Below are the code and all the weights of a small trained network. Each question names an input and a class and asks about switching units off, where a switched-off unit gives its printed mean instead of its output.

import numpy as np


def w(rows, s, z=0):
    codes = np.array(rows[::2]) - 128.0
    scale = np.full(codes.shape[1], s)
    scale[-1] = z or s
    return codes * scale


def norm(h):
    return h / np.sqrt((h * h).mean(-1, keepdims=True) + 1e-5)


def f(y):
    return y / 2 * (1 + np.tanh(0.7978845608 * (y + 0.044715 * y**3)))


def log_softmax(a):
    a = a - a.max(-1, keepdims=True)
    return a - np.log(np.exp(a).sum(-1, keepdims=True))


def net(x, mask):
    res = np.array(x, float).reshape(1, 2) / 4 @ E
    u = 0
    for l in range(2):
        y = f(norm(res) @ A[l][:, :-1].T + A[l][:, -1])
        res = res + np.where(mask[u : u + 15], y, B[l][:, -1]) @ B[l][:, :-1]
        u += 15
    return log_softmax(norm(res)[-1] @ U[:, :-1].T + U[:, -1])


A, B = {}, {}
E = w([
[157,186,152,170,253],'x0',
[139,28,75,67,201],'x1',
],0.0043)
A[0] = w([
[162,145,55,112,92,4],'0.n0',
[202,142,154,151,128,84],'0.n1',
[137,9,29,106,59,155],'0.n2',
[173,142,173,84,67,179],'0.n3',
[184,143,254,220,83,56],'0.n4',
[74,146,103,154,144,111],'0.n5',
[213,165,29,44,129,138],'0.n6',
[123,129,58,140,131,85],'0.n7',
[103,85,186,140,105,68],'0.n8',
[177,32,83,87,127,139],'0.n9',
[177,50,86,99,160,107],'0.n10',
[138,210,26,157,186,199],'0.n11',
[168,179,157,173,49,187],'0.n12',
[104,152,156,141,131,134],'0.n13',
[75,71,153,144,210,18],'0.n14',
],0.0046,0.0022)
B[0] = w([
[168,59,237,148,134,98],'0.n0',
[91,153,98,64,102,122],'0.n1',
[202,162,193,121,165,254],'0.n2',
[193,166,126,103,160,170],'0.n3',
[32,160,59,125,89,182],'0.n4',
[158,174,135,86,46,124],'0.n5',
[154,146,124,169,83,151],'0.n6',
[127,105,137,148,223,116],'0.n7',
[108,140,115,154,169,114],'0.n8',
[63,186,14,163,84,204],'0.n9',
[51,174,47,198,64,185],'0.n10',
[253,134,128,143,84,196],'0.n11',
[146,188,7,169,140,222],'0.n12',
[131,150,138,33,108,139],'0.n13',
[177,150,207,86,130,135],'0.n14',
],0.0034,0.0029)
A[1] = w([
[105,118,13,90,111,155],'1.n0',
[187,111,204,6,152,190],'1.n1',
[63,83,162,227,113,2],'1.n2',
[128,121,10,141,151,111],'1.n3',
[104,30,94,57,214,223],'1.n4',
[63,19,74,112,184,52],'1.n5',
[113,62,182,50,3,59],'1.n6',
[207,155,32,45,145,87],'1.n7',
[117,188,151,186,218,159],'1.n8',
[220,158,73,97,98,111],'1.n9',
[115,55,196,45,55,180],'1.n10',
[104,102,170,84,155,20],'1.n11',
[1,61,68,49,193,25],'1.n12',
[67,171,63,94,153,29],'1.n13',
[232,158,80,106,157,175],'1.n14',
],0.0063,0.0028)
B[1] = w([
[184,113,215,124,162,252],'1.n0',
[117,200,253,47,121,138],'1.n1',
[40,172,101,154,82,89],'1.n2',
[64,140,170,55,118,228],'1.n3',
[189,194,81,225,20,240],'1.n4',
[111,223,68,223,53,177],'1.n5',
[245,65,169,105,192,187],'1.n6',
[30,171,204,83,147,217],'1.n7',
[211,6,143,78,51,223],'1.n8',
[52,148,113,128,192,208],'1.n9',
[205,138,225,68,245,159],'1.n10',
[155,127,217,128,79,89],'1.n11',
[111,234,31,163,44,159],'1.n12',
[77,161,187,81,130,134],'1.n13',
[62,126,173,74,138,250],'1.n14',
],0.0047,0.0037)
U = w([
[78,254,76,202,48,254],'0',
[210,102,240,66,196,254],'1',
[16,176,237,40,188,139],'2',
[95,48,88,211,183,2],'3',
[77,103,134,226,167,2],'4',
[90,90,54,184,182,2],'5',
[74,47,102,191,146,2],'6',
],0.0069,0.0036)

Each question gives the input, the list of numbers given to net, and the class t.
The units are the neurons (one row each of A and B). Each row of codes is followed by its name. A weight is (code - 128) times the scale printed after its matrix; where a second scale follows, it is the last column's (A, B and U).
mask holds one flag per neuron, layer by layer. A switched-off neuron (its flag False) gives its mean, the last column of its row in B, instead of its output. The means were averaged over made-up inputs and are rounded, as every weight is.
A unit's drop is (log p(t) with every unit on - log p(t) with that unit switched off) / (log p(t) with every unit on - log p(t) with every unit switched off).
The circuit of an input: a set's keep is (log p(t) with only the set's units on - log p(t) with every unit switched off) / (log p(t) with every unit on - log p(t) with every unit switched off). Starting from the 12 units with the biggest drops (on a tie, the unit counted first), units are removed one at a time, each time the one whose removal leaves the highest keep (on an exact tie, the one counted first), for as long as the keep stays at least 0.8.
units of the circuit, in order: the units of the circuit, biggest drop first
most important unit: the unit with the biggest drop
top k neurons: the k neurons with the biggest drops, biggest first
drop when u is switched off: that unit's drop, to one decimal
input [5,-4], class 1: units of the circuit, in order	1.n8
input [-8,8], class 0: units of the circuit, in order	1.n4, 1.n12
input [0,2], class 2: top 3 neurons	0.n9, 0.n2, 1.n6
input [8,8], class 0: top 3 neurons	1.n4, 0.n2, 1.n5
input [-3,4], class 0: top 2 neurons	0.n11, 0.n9
input [-5,5], class 0: top 2 neurons	0.n11, 0.n9
input [7,-3], class 1: top 2 neurons	1.n8, 1.n4
input [-8,6], class 1: top 2 neurons	0.n2, 1.n10
input [-1,2], class 2: top 3 neurons	0.n2, 0.n9, 1.n6
input [-1,-3], class 2: top 2 neurons	1.n4, 1.n5
input [5,6], class 0: top 2 neurons	1.n4, 0.n2
input [2,1], class 2: drop when 1.n6 is switched off	0.1
input [3,3], class 2: drop when 0.n2 is switched off	0.2
input [1,1], class 2: most important unit	0.n11
input [1,-2], class 2: drop when 1.n4 is switched off	0.2
